Below is a small trained network, with its code and all its weights. Each question gives an input and a class and asks what happens when units are switched off, that is, made to give their printed mean instead of their output.

import numpy as np


def w(rows, s, z=0):
    codes = np.array(rows[::2]) - 128.0
    scale = np.full(codes.shape[1], s)
    scale[-1] = z or s
    return codes * scale


def norm(h):
    return h / np.sqrt((h * h).mean(-1, keepdims=True) + 1e-5)


def f(y):
    return y / 2 * (1 + np.tanh(0.7978845608 * (y + 0.044715 * y**3)))


def log_softmax(a):
    a = a - a.max(-1, keepdims=True)
    return a - np.log(np.exp(a).sum(-1, keepdims=True))


def net(x, mask):
    res = np.array(x, float).reshape(1, 6) / 4 @ E
    u = 0
    for l in range(2):
        y = f(norm(res) @ A[l][:, :-1].T + A[l][:, -1])
        res = res + np.where(mask[u : u + 5], y, B[l][:, -1]) @ B[l][:, :-1]
        u += 5
    return log_softmax(norm(res)[-1] @ U[:, :-1].T + U[:, -1])


A, B = {}, {}
E = w([
[207,151,131,243,84,148,115],'x0',
[37,172,189,196,67,67,181],'x1',
[141,108,141,127,125,107,136],'x2',
[167,171,238,67,136,162,65],'x3',
[140,109,133,133,130,105,137],'x4',
[212,173,116,131,176,148,253],'x5',
],0.003)
A[0] = w([
[70,131,133,26,214,76,143,181],'L0N0',
[171,132,105,126,213,135,101,30],'L0N1',
[147,175,140,194,174,126,127,251],'L0N2',
[137,194,191,81,172,108,71,237],'L0N3',
[240,157,130,252,59,155,83,58],'L0N4',
],0.0046,0.0014)
B[0] = w([
[131,96,108,127,22,137,178,250],'L0N0',
[2,48,178,149,186,130,187,129],'L0N1',
[100,128,152,68,208,58,183,180],'L0N2',
[196,176,22,144,100,18,166,220],'L0N3',
[75,80,80,22,20,111,182,231],'L0N4',
],0.0053,0.0026)
A[1] = w([
[99,71,163,108,75,131,28,2],'L1N0',
[225,16,79,80,167,224,83,142],'L1N1',
[110,122,131,123,79,85,17,71],'L1N2',
[79,171,169,142,119,1,217,189],'L1N3',
[73,70,136,175,143,123,3,78],'L1N4',
],0.0045,0.0015)
B[1] = w([
[160,151,142,87,166,200,183,151],'L1N0',
[33,194,213,252,90,102,54,188],'L1N1',
[173,146,123,111,203,154,229,169],'L1N2',
[132,96,124,157,191,190,28,254],'L1N3',
[254,102,114,200,252,130,221,146],'L1N4',
],0.0052,0.0042)
U = w([
[104,82,95,68,1,138,142,151],'0',
[60,160,206,230,146,127,55,70],'1',
[160,131,86,150,120,69,108,213],'2',
[195,105,135,145,193,186,210,6],'3',
],0.0073,0.0023)

Each question gives the input, the list of numbers given to net, and the class t.
The units are the neurons (one row each of A and B). Each row of codes is followed by its name. A weight is (code - 128) times the scale printed after its matrix; where a second scale follows, it is the last column's (A, B and U).
mask holds one flag per neuron, layer by layer. A switched-off neuron (its flag False) gives its mean, the last column of its row in B, instead of its output. The means were averaged over made-up inputs and are rounded, as every weight is.
A unit's drop is (log p(t) with every unit on - log p(t) with that unit switched off) / (log p(t) with every unit on - log p(t) with every unit switched off).
The circuit of an input: a set's keep is (log p(t) with only the set's units on - log p(t) with every unit switched off) / (log p(t) with every unit on - log p(t) with every unit switched off). Starting from all 10 units, units are removed one at a time, each time the one whose removal leaves the highest keep (on an exact tie, the one counted first), for as long as the keep stays at least 0.8.
units of the circuit, in order: the units of the circuit, biggest drop first
most important unit: the unit with the biggest drop
k most important neurons: the k neurons with the biggest drops, biggest first
top k neurons in layer l: the k neurons of layer l with the biggest drops, biggest first
input [0,0,2,6,6,3], class 2: top neuron in layer 0 => (L0N3)
input [5,-8,6,-4,-5,5], class 1: 2 most important neurons => (L1N1, L0N3)
input [5,4,5,8,-5,-8], class 2: 2 most important neurons => (L0N3, L0N1)
input [3,8,7,-2,8,5], class 1: top 2 neurons in layer 0 => (L0N3, L0N0)
input [8,-7,-1,6,-1,0], class 0: top 2 neurons in layer 0 => (L0N4, L0N3)
input [-8,-4,5,-5,-7,8], class 0: top 2 neurons in layer 1 => (L1N4, L1N2)
input [-7,-8,-2,5,-4,-6], class 1: 4 most important neurons => (L1N1, L0N4, L0N2, L0N1)
input [1,8,3,-6,-8,6], class 1: units of the circuit, in order => (L1N3, L0N3, L0N0)
input [-4,-7,-1,4,4,7], class 1: top 3 neurons in layer 0 => (L0N4, L0N1, L0N2)
input [5,-8,3,0,0,-4], class 1: 2 most important neurons => (L1N1, L0N0)
input [6,2,-8,-4,8,-8], class 3: 3 most important neurons => (L1N4, L0N0, L0N3)
input [-6,3,5,6,0,-8], class 3: top 4 neurons in layer 1 => (L1N2, L1N0, L1N4, L1N1)
input [-1,5,5,8,-6,-6], class 2: units of the circuit, in order => (L0N3, L1N1, L1N2)
input [-4,2,5,-1,-4,-5], class 3: 3 most important neurons => (L0N4, L1N2, L1N4)
input [-2,8,1,2,3,5], class 1: most important unit => L1N3
input [-7,4,-5,-6,2,-8], class 3: top 3 neurons in layer 1 => (L1N4, L1N1, L1N2)
input [-4,-4,-7,-3,-4,-8], class 3: 2 most important neurons => (L1N4, L0N4)
input [8,5,-1,-4,2,-1], class 0: top 2 neurons in layer 1 => (L1N1, L1N4)
input [5,0,2,5,1,-6], class 3: units of the circuit, in order => (L1N2, L1N0)
input [6,6,8,2,2,-4], class 0: 2 most important neurons => (L0N4, L1N1)
